Here is a tiny trained network, its code and every weight. The questions are about switching its units off for an input and a class, where a switched-off unit gives its printed mean instead of its output.

import numpy as np


def w(rows, s, z=0):
    codes = np.array(rows[::2]) - 128.0
    scale = np.full(codes.shape[1], s)
    scale[-1] = z or s
    return codes * scale


def f(y):
    return y / 2 * (1 + np.tanh(0.7978845608 * (y + 0.044715 * y**3)))


def log_softmax(a):
    a = a - a.max(-1, keepdims=True)
    return a - np.log(np.exp(a).sum(-1, keepdims=True))


def net(x, mask):
    res = np.array(x, float).reshape(1, 3) / 4 @ E
    y = f(res @ A[0][:, :-1].T + A[0][:, -1])
    res = res + np.where(mask, y, B[0][:, -1]) @ B[0][:, :-1]
    return log_softmax(res[-1] @ U[:, :-1].T + U[:, -1])


A, B = {}, {}
E = w([
[176,161,59,106,254,189,135,170,126,4,21],'x0',
[227,148,39,67,71,130,77,186,207,96,178],'x1',
[189,68,184,208,84,44,185,148,182,48,155],'x2',
],0.011)
A[0] = w([
[31,97,183,86,185,131,193,114,62,98,89,193],'neuron 1',
[50,254,118,72,146,170,114,128,96,249,122,166],'neuron 2',
[200,102,116,108,123,151,124,108,244,112,209,101],'neuron 3',
[111,133,93,128,153,155,59,74,110,223,106,38],'neuron 4',
[112,126,160,198,109,35,174,111,167,185,119,138],'neuron 5',
[136,109,124,108,210,53,131,135,63,26,85,2],'neuron 6',
[101,48,172,119,131,52,182,90,132,158,120,135],'neuron 7',
[200,93,153,196,132,88,149,175,222,63,113,170],'neuron 8',
[107,184,70,76,162,176,140,155,202,113,141,109],'neuron 9',
[146,200,126,105,67,115,98,161,153,56,216,186],'neuron 10',
[103,87,144,106,50,113,21,118,118,221,209,85],'neuron 11',
[82,73,201,157,89,112,172,81,111,79,209,155],'neuron 12',
[147,178,110,88,117,195,113,142,75,178,89,143],'neuron 13',
[187,219,99,46,126,166,165,158,173,98,86,92],'neuron 14',
[72,101,147,166,104,107,124,113,160,118,180,130],'neuron 15',
],0.0074,0.0079)
B[0] = w([
[106,121,135,170,180,100,130,79,177,100,167,246],'neuron 1',
[91,84,119,157,142,99,157,62,135,103,126,248],'neuron 2',
[126,84,174,117,154,131,171,85,153,88,156,192],'neuron 3',
[129,118,167,81,120,85,90,139,132,148,145,164],'neuron 4',
[111,163,102,113,61,135,115,156,118,186,129,215],'neuron 5',
[41,82,157,108,195,110,123,101,155,139,162,184],'neuron 6',
[118,172,112,94,73,112,135,165,54,167,108,203],'neuron 7',
[90,60,126,88,151,115,122,96,125,144,112,246],'neuron 8',
[126,184,92,134,105,117,108,187,85,142,123,206],'neuron 9',
[76,93,120,180,122,156,156,112,133,118,92,211],'neuron 10',
[119,12,133,186,193,118,155,85,150,99,102,217],'neuron 11',
[136,166,149,108,115,113,59,177,85,154,140,229],'neuron 12',
[146,124,121,159,110,155,178,157,144,135,91,204],'neuron 13',
[147,171,144,133,99,169,169,163,97,133,137,225],'neuron 14',
[127,127,124,101,128,136,139,127,84,145,119,181],'neuron 15',
],0.011,0.012)
U = w([
[83,120,158,75,136,86,100,95,173,157,177,254],'0',
[123,109,121,162,154,160,137,101,125,117,68,37],'1',
[152,248,124,81,60,159,91,188,62,177,97,112],'2',
],0.011,0.0015)

Each question gives the input, the list of numbers given to net, and the class t.
The units are the neurons (one row each of A and B). Each row of codes is followed by its name. A weight is (code - 128) times the scale printed after its matrix; where a second scale follows, it is the last column's (A, B and U).
mask holds one flag per neuron, in row order. A switched-off neuron (its flag False) gives its mean, the last column of its row in B, instead of its output. The means were averaged over made-up inputs and are rounded, as every weight is.
A unit's drop is (log p(t) with every unit on - log p(t) with that unit switched off) / (log p(t) with every unit on - log p(t) with every unit switched off).
The circuit of an input: a set's keep is (log p(t) with only the set's units on - log p(t) with every unit switched off) / (log p(t) with every unit on - log p(t) with every unit switched off). Starting from the 12 units with the biggest drops (on a tie, the unit counted first), units are removed one at a time, each time the one whose removal leaves the highest keep (on an exact tie, the one counted first), for as long as the keep stays at least 0.8.
circuit, biggest first: the units of the circuit, biggest drop first
unit that matters most: the unit with the biggest drop
top k neurons: the k neurons with the biggest drops, biggest first
drop of u: that unit's drop, to one decimal
input [-7,5,-7], class 1: unit that matters most	neuron 11
input [1,0,7], class 0: circuit, biggest first	neuron 8; neuron 11
input [-5,2,-2], class 1: circuit, biggest first	neuron 11; neuron 6
input [4,0,3], class 0: circuit, biggest first	neuron 13; neuron 11
input [-5,5,-1], class 1: circuit, biggest first	neuron 11; neuron 10
input [-3,1,-7], class 1: circuit, biggest first	neuron 11; neuron 13
input [0,5,-8], class 1: circuit, biggest first	neuron 2; neuron 13
input [1,-3,4], class 0: top 2 neurons	neuron 14; neuron 9
input [-8,5,-3], class 1: top 2 neurons	neuron 11; neuron 10
input [8,0,2], class 0: top 4 neurons	neuron 6; neuron 11; neuron 10; neuron 13
input [2,1,-8], class 2: top 2 neurons	neuron 11; neuron 9
input [0,7,-8], class 1: top 2 neurons	neuron 2; neuron 12
input [6,7,-2], class 2: top 2 neurons	neuron 9; neuron 14
input [-1,8,0], class 1: circuit, biggest first	neuron 10
input [6,3,0], class 2: top 2 neurons	neuron 11; neuron 2
input [-5,-8,7], class 2: drop of neuron 5	0.0
input [6,-1,1], class 0: drop of neuron 10	0.4
input [-4,6,-8], class 1: drop of neuron 11	0.1
